[-18  51  19 -13  -5  -8 -29  -7 -17   6  25 -49  49  11  -8   1 -33 -23
 -37  59 -29 -18  17 -73 -40  10   7   1  21  53  -4  38  51  45 -60  64
   7] => 8
[-19 -22   2 -33  18   7  33  -1  16 -26  45   4   4 -23   0  26  -1  49
  42 -28  27   4  33  19  16 -15  48  61  16 -84  44  -1  17 -19 -20 -13
 -11] => 3
[ 16 -41 -22 -21  -3  32  34  18 -17 -26  17   3 -12 -38  -1  32 -33  60
  22 -36 -37  -2  10  10   8  20  54  53 -39 -45   2  -5 -16 -36  31 -10
 -52] => 8
[-12  -6  21   9   8 -32 -17 -22  11  27   2  -4  31  15  -8  14   7 -10
 -39  47  22   9   5  11  19   0 -20  23  50 -11  24  33  29  40 -41  23
  20] => 3
[ 11 102 -21  -7 -30   2 -46  -4 -15 -25   3 -23  -8  15   5 -95  -2 -34
  11  28   6  11  27 -27  -7 -32 -28 -66  37  17  10  11  36  -7 -44  26
   1] => 7
[ 30 -23  -1  16  12  14  22  24  -1   0 -47 -33 -20  -7  -7 -27  14   4
  30   1 -24  -7  -4 -15   3  25 -42 -54 -32  49  -7 -24  -1   1  17 -15
 -23] => 1
[ -5 -39  40  14  20  -7  10   6  15  58 -21 -30  34  16 -12  30 -11  -1
 -31  38 -20  -4  17 -17   0  37 -16  27  14  62 -25  33   9  69 -16  57
   6] => 7
[ 11 -92  22  17  26 -32  55   2  34  20 -18  38  -5  -8 -17  54  13  26
 -39 -19  16  23 -36  37  -2  28  -9  43 -17  10 -33  -8 -55  46  71 -45
  14] => 0
[  1   5 -10  -9 -22   9   9  -4   9  -8   5   5  -1  -9  -3 -21  28  25
  50 -11  24  -2   2  21  29 -25 -13 -24   8 -55  35 -46  31 -29 -18 -24
 -14] => 4
[ 13 -37  -9 -13   4  28  57  19 -12  -9 -30  36 -45 -25   6   4  35  27
  69 -57 -21  -8 -35   6   2   4 -20 -12 -58  10  -3 -57 -31 -22  47 -40
 -11] => 0
[ 13 -44  -5  10   4  -6  15  -5  10  -7   1   0   8  -7 -12  26 -20  17
 -27 -10   1   4   3  11  11  27   7  32 -21  14 -20   6 -40   6  50 -30
 -16] => 2
[ 23   6 -38  -7  -6  24  41  23  -9 -45  26  34 -41 -22  -4 -33  27  19
  62 -53  -7   1  -9  19  14 -12 -16 -21 -31 -37  13 -49 -33 -38  20 -65
 -17] => 6
[ -8  20   0   2 -17 -32   4  -6  18  -6   5  39 -19  16   1 -22  23  19
  13  -2  24  10  -4  21   2 -18 -17  20  47 -39  27  -9  16  10 -19  10
  16] => 9
[-10 -38   3 -21  -2  -1  38   6  -1  -2  11   1  23 -23 -12  38 -33  28
   6 -10   8   1  16   7  15   6  19  47  -2 -12   1  14  -3  17  19  -5
 -18] => 4
[ -7 -71   8  -1  21 -31  18 -22  31  16  24  50  19   6 -17  86 -13  27
 -47 -16  30  21 -13  35   9  19  42  93  26 -64 -10  13 -35  27  31  -4
  15] => 8
[ 11  18 -12  17  -6   8  -8   1  -6  16 -12  -5  14  23  -1 -35  18 -33
  -2   5  -3  -9 -16 -15   3   5 -18 -27  13  37  -6 -23  -4 -11 -27  -3
 -23] => 6
[ 13   7  -1  11   0 -26  -1   9 -15  -3 -11  -3  -1  -6 -18  -1 -33  -6
 -46  18  -3   4 -18 -30 -19  16  -5   6  -8  38 -16  31 -18  16  23  -4
  -4] => 1
[ -5  10  17   9  -4 -22 -12  -5   4   9 -12 -29  28  14 -17 -17  -4 -21
 -14  37  32  10   7 -18  -7   1 -36 -24  10  29  -5   5  11  28 -13  -5
  12] => 4
[ 13 -38  10  15  -4 -30  14 -13  19  -3  11  23  13  -6 -15  -3  -8  13
 -39  14  15  15  -3  44  22   7 -17  35  32  -8   2  23 -29  27  23 -10
  13] => 2
[  6  -2  -1  -2  14  17   4   9 -11  19  -2 -33  17   4  -9   9  -3 -23
   3   1  -2 -17   8 -21 -10  20  -8 -15 -42  54 -11   5 -19  -2   2 -10
 -27] => 7
[-17   8   2  -6  -3  -4 -17  -4  -6 -16  45 -28  25 -11 -19  -4 -56 -20
 -57  36  -1  -8  37 -49   2   9  27  30   6  52 -12  66  -3  41 -17  26
   4] => 1
[  9 -30 -24 -10  19  30  23  -7  18 -14   6  25 -28  -4   7  -5  53  30
  69 -41  28   4  -6  66  57 -21 -10  -6   1 -91  38 -41  -8 -34   1 -33
  -9] => 5
[  7   3  16  13  19 -33   2   3 -12  26  -8 -31  23   7 -25  18 -31   1
 -50  54   0  14 -13 -26 -18  31  -5  24   4  48 -29  52  -1  51  13   9
   4] => 5
[ -7  33   0   5 -17  -6  -7 -15   1 -28   2  13 -14   8   5 -49  12   4
  -2   9  23  21  13   3  18 -27 -16 -13  18 -22  23 -11  10  12  -9 -17
  27] => 0
[ 17 -29   3   4  16  -2  32   4  11  13 -17 -11  12  -7  -2  13  -4  42
  -4   1   4   8   7  26  22  14  -1  24   3 -20  17  -3   0   4  10  -7
 -29] => 7
[ 17 -27 -16  -6   4  31  20  11   3   1 -27  17 -42   3   0 -18  60   1
  70 -51   9 -16 -11  10  19  -4 -33 -42 -32 -16  11 -63 -15 -45   9 -34
 -18] => 1
[  3  19 -14  11 -15 -27  20   8  -8 -26  44  11  -1  -1 -34   1 -30  19
 -25   3  13  17 -11 -19  -6  14  12  30 -10 -18   9   3 -27  18  18 -52
  -3] => 6
[  6 -15  -8  18 -26 -25   4 -11  17  -8 -15  25  12  -3 -10  -8   2  33
 -18   3  28  24  -4  41  37 -10  -6  10  32 -52  21 -29   6  -4  11 -36
 -17] => 4
[  8 -42  10   3  12   6  28  -9  23   1 -11  17   0   8  -3  23  19  20
  27 -32   6   1   5  20  14   9  -5  15   6  -3  -1 -28 -21   7  23 -17
  -2] => 2
[  4 -99  10   0  31 -17  48   3  31  39 -12  34  -3  -9 -17  91  11  48
 -15 -21  18   8 -24  43  19  19  30  59  -1 -42  -1  -4 -17  10  37 -14
 -17] => 1
[  6  -9 -24  -9 -16 -12  25  10 -14 -19  -4  16 -23 -23  -2  18 -26  12
  -1 -21 -11  16  16  -3 -24  16  20  40 -34  17 -34   5 -25 -12  61 -25
 -31] => 9
[ 26 -25  24  35  17 -34   0   2  -8  28 -35  -7  22  14 -25   3  -6  -4
 -58  48 -16  11 -23 -11 -10  51 -46  10   1  46 -22  17 -28  39  15  -1
  10] => 8
[  6  23 -32 -33 -14  34  19  20 -29 -38  42 -22 -17 -43  -2   2 -37  34
  20 -16 -25  -8  10 -18   0  -4  26  23 -55 -33  12  16  -6 -22  11 -14
 -37] => 7
[ 31  -5 -11  13  -3  14   3  -1   2  12 -54 -14 -19  11   5 -40  33  -2
  40  -3  -9   6   0  18  26   8 -47 -51   4  13  -3 -38  14 -14  10  -1
 -23] => 5
[ -2   3  16  -9   7  12  -2  13 -14  25 -39 -32   6  -2  11 -19  14 -24
  35  21 -34 -17  27 -22  -8   9 -32 -18   9  51 -11  11  38  14 -38  58
   1] => 3
[ 13 -17   7  16  25 -19  11  12 -11  17 -36   5  -2   5 -15  20 -19  -8
 -15   9 -15   4 -20 -19 -10  36 -29   7 -11  69 -42  24 -32  46  45   5
  16] => 5
[-21 -22  12  -5 -14   5   2 -17  20  25 -23 -13  14  22   6   9  32  14
  43  10  40  20  25  38  31 -25   3  -5  33 -64  25 -34  56   1 -39  13
 -12] => 4
[ 26  10  -9   5   7   4   6  17 -26   8 -39 -15 -13  -5  -6  -4  -3 -28
  15  -1 -32  -3  -4 -26 -28  26 -28 -40 -37  77 -50  -4 -16   6  42  -9
  -8] => 5
[ 24 -60  31  31   8 -21  17 -16  32  48 -81  -2  16  31   6  21  23  10
 -14   7  -2  15   7  27  14  31 -44   4  29  34 -28 -30   5  28  34  15
  -5] => 2
[  3 -44  -3  -5  -7 -18  38  18 -11  -2  12  11  18 -31 -25  47 -49  60
 -32   1   6   6 -27  19  12  19  39  80 -12 -43   6  26 -26   2  34 -33
 -37] => 4
[  8  73 -22 -17 -16 -13 -10  21 -47 -59  51 -42   1 -31 -23 -41 -69 -21
 -51  29 -12  -6  -1 -76 -50   2   8 -10 -39  55 -16  67 -14  11  12 -25
 -11] => 1
[ 26  68 -27  17 -30  -5 -26  15 -34  -6 -50 -12 -31   3   8 -84  12 -28
  25  25 -29  -3  -3 -25 -18   2 -61 -62 -14  65 -13 -13  13 -27   3   6
 -18] => 9
[-16  37  33  11 -12 -26 -44 -21  17  25   2 -38  45  35   3 -33   2 -26
 -44  76   4   6  28 -22  -9 -15 -31 -22  78  43  -1  29  65  66 -64  68
  42] => 2
[ -3 -45  12  16  19 -29  32   3  14  32 -37   3   5  13  -3  64   1   4
  -7   2   1  11   5  11 -21  32  -8  26 -17  45 -33   1  -9  40  46  -8
  -8] => 9
[ -9  14  -3 -25 -18  25   0   5  -6 -25  23 -28   6 -23  14 -37  -1   6
   3  27 -19 -13  32   5  25 -30  -5   6  20 -35  31  18  53   3 -59  41
 -17] => 1
[ 18   1   3  16  -6 -23   2   0  -9  18 -36 -30  15   0 -16 -28 -25 -11
 -60  41 -13  11  -3 -37 -10  32 -16  -6  -3  90 -34  25 -11  34  27  -1
 -12] => 0
[-14  33   7   9  -8  -7 -21 -13   3   7  17 -16  35  22   5 -30   7 -19
 -30  54  10   5  26   0  24 -21 -27  -9  52  -9  34   7  46  29 -71  31
  16] => 6
[  7 103 -36  -8 -30  17 -39  24 -54 -38  23 -39   2   0  -2 -84 -37 -58
 -13  18 -26 -15  14 -84 -43  -8 -12 -49 -23  73 -19  13  -4 -21 -26   1
 -10] => 6
[  0 -42  27 -14   8  25  32  10   7  34 -24 -64  29  -1  17  28   0  23
  22  21 -31  -8  31   4  -9   8   7  13  -1  24 -10  -4  52  21 -20  45
 -30] => 2
[ 17  -7 -14   5  10  11  14  13  -7  -4 -27   0 -30  -4  -5 -10  31  -3
  66 -26  -7   0   0  -6  -2  17 -23 -34 -35  15 -14 -37  -8 -20  27 -41
 -11] => 3
[  5  28   0  -6 -13   0  -9  -3  -6 -21  19 -26  19  -5   3 -17 -21 -10
 -23  20 -14 -11  14 -21 -15  -5 -11  -8   3  38  -5  16   8  15 -10   5
  -1] => 2
[  8  33   2   7   8 -30  -8   4 -23   6   2 -35  24  -2 -20  -4 -49 -12
 -60  50  -8  17   3 -37 -29  17   1  14   6  64 -39  64   0  47  17  13
   0] => 5
[  0 -51  14  12  33 -16  36   2  16  36  -8 -10  33  21  -9  59  -2   0
 -30  10  17  14   2  14  -4  23   6  29   5  16 -16   3 -12  37  11 -14
  -9] => 6
[-18 -20  29 -11  -2  13  10  -3  23  23   7 -23  27  -3  11 -24  17  14
 -22  38 -17 -10  29   9  23 -17   4  30  46   9   8  21  45  42 -68  66
   2] => 0
[ -2  32 -12  -7 -12 -30  -4   4  -9 -27  25  10  19 -18 -20 -15 -27   3
 -26  11  34   3  -4  -8  -8 -15  -2  13   6 -12   9  10 -15  -6   6 -36
   6] => 4
[ 24  24   8   2  10  12  12  32 -32  28 -71 -25  -9  -4  10 -24  26 -33
  42  11 -68 -34  -9 -33 -28  18 -80 -75 -26 114 -33 -12  18  22  -3  43
   0] => 5
[ 14 -38 -15  13  21   3  22  21  -5  13  -5   5   2  -4 -17  34  -9 -19
 -16 -17 -20  -7 -24 -21 -18  42   0   7 -47  58 -51  -1 -57  10  46 -27
 -19] => 6
[ 26 -33 -43   3   0   2  39  33 -20 -11 -31  74 -59 -31   1  17  22  23
  41 -62 -32 -17 -48  28   1  20 -24   8 -57  17 -18 -32 -72 -37  73 -48
 -24] => 9
[  1 -23  21   2  20 -22  17   4   0  17  -2 -26  37 -17 -12  20 -40   6
 -83  44 -11  -2   8 -29 -13  26   4  49 -10  74 -33  49 -14  48  21  10
   3] => 0
[ 15 -15  18  19  28   7 -18  -4  21  68 -71 -20   5  32  15 -28  84 -34
  47  30  -1  -7   4  26  15  -3 -63 -64  37  34  -9 -28  49  -3 -54  42
  -1] => 3
[ 12 -78 -21  -8  22  24  39  11   7  25 -31  54 -38 -18   1  60  48  20
  73 -71 -14 -12 -23  38  24  19   4  10 -35 -19 -13 -49 -36 -33  45 -32
 -19] => 3
[ -1 -34  24  -5   9   8   4  -7  25  37  -2 -32  36  16   5  17  12  -1
  -4  26  -1 -11  13  11   4  -2  -7   3  34  31  -3   5  33  27 -33  42
  -6] => 2
[ 17 -23  19  17  -9 -25  11   6  -4  33 -27 -46  21 -14 -18 -10 -22  -6
 -68  62 -19   7  -9 -24 -16  34 -24   5 -20  78 -31  21   4  40  19   5
  -6] => 0
[  9   3  52  35  12 -12 -23  -1   4  79 -73 -82  29  37  -7 -23  49 -28
   2 101 -28  -5  17 -33  -2  33 -89 -62  17  81  -8  -2  81  53 -71  53
   7] => 3
[  2 -45   4   8   0 -13   3  -2  35  34 -15  33   7   5  -5  15  42  11
   9  -7  28   6 -23  47  20 -13 -18  -4  32 -43  -6 -33   6   3  -1  -5
  13] => 4
[  4 -39   8   2  25  17  21   6   3  39 -45 -23   8  10   1  33  20  10
  24   3 -20  -5  11   4  16  26  -5   2 -11  31 -21 -13  14  16   3  19
 -28] => 5
[ -4  -8  27  -1   4 -32  -9 -18  11  19  -8  -9  31  22   3   4   4   2
 -42  40  28  24  18  17 -12  -4  -1  37  52 -36   5   7  30  20 -36  35
  15] => 8
[-17  47  -8 -27 -25  20 -11   0  -9 -36  39 -27  27 -25   7 -49 -18   2
   9  26  -6  -8  48 -15  18 -39  -5  -4  25 -14  18  21  45   7 -54  27
  -5] => 4
[ -5 -34   4  -1  -7  -7  29 -16  13 -10   8 -11  -1   1  -9  24   2  37
   1   3  34  17   9  29  35  -2  14  28   4 -75  49 -12  22   3  -5 -30
 -25] => 1
[ -7  29  29  24   8 -28 -32  -7   5  57 -55 -55  29  44   5 -26  19 -43
 -21  84   2   6  27 -29 -26  14 -49 -35  36  90 -19  17  56  44 -47  60
  11] => 9
[  7 -12 -14 -10  -2   7  19   5   4  -2 -17  32  -8  -7   2  -9  37  20
  48 -29  22   0  -1  37  27 -22 -18 -20   8 -36  16 -41  -2 -31   0 -30
 -13] => 4
[  8   3   8   7 -18 -21  -2 -17   4  -6   6 -38  24  -1 -15 -36 -45   3
 -75  50  18  27  14 -22   7  11   6  32  24  29  -2  36   1  32   4  -1
  -7] => 0
[ 10  43  -5  -5 -13  -2   6   7 -45 -28   0 -38   1  -3 -13 -21 -49 -13
 -14  15 -16   5   1 -54 -24  17 -17  -2 -29  60 -16  32 -12  25  22 -12
 -16] => 5
[-10 -61  26  16   6 -11  12 -16  36  49  -9  -8  43   8 -10  46  34  29
 -13  33  33  -1  -6  46  42   3  -7  21  20 -48  29 -30  30  11 -32 -13
 -11] => 4
[-27  -1  -4 -29  -1  30 -17  -9  -2  11  48 -26  24 -17   1  -3  -7  18
   8  30 -15 -13  48 -11  39 -10  45  52  35 -36  23  46  52   0 -71  58
 -14] => 3
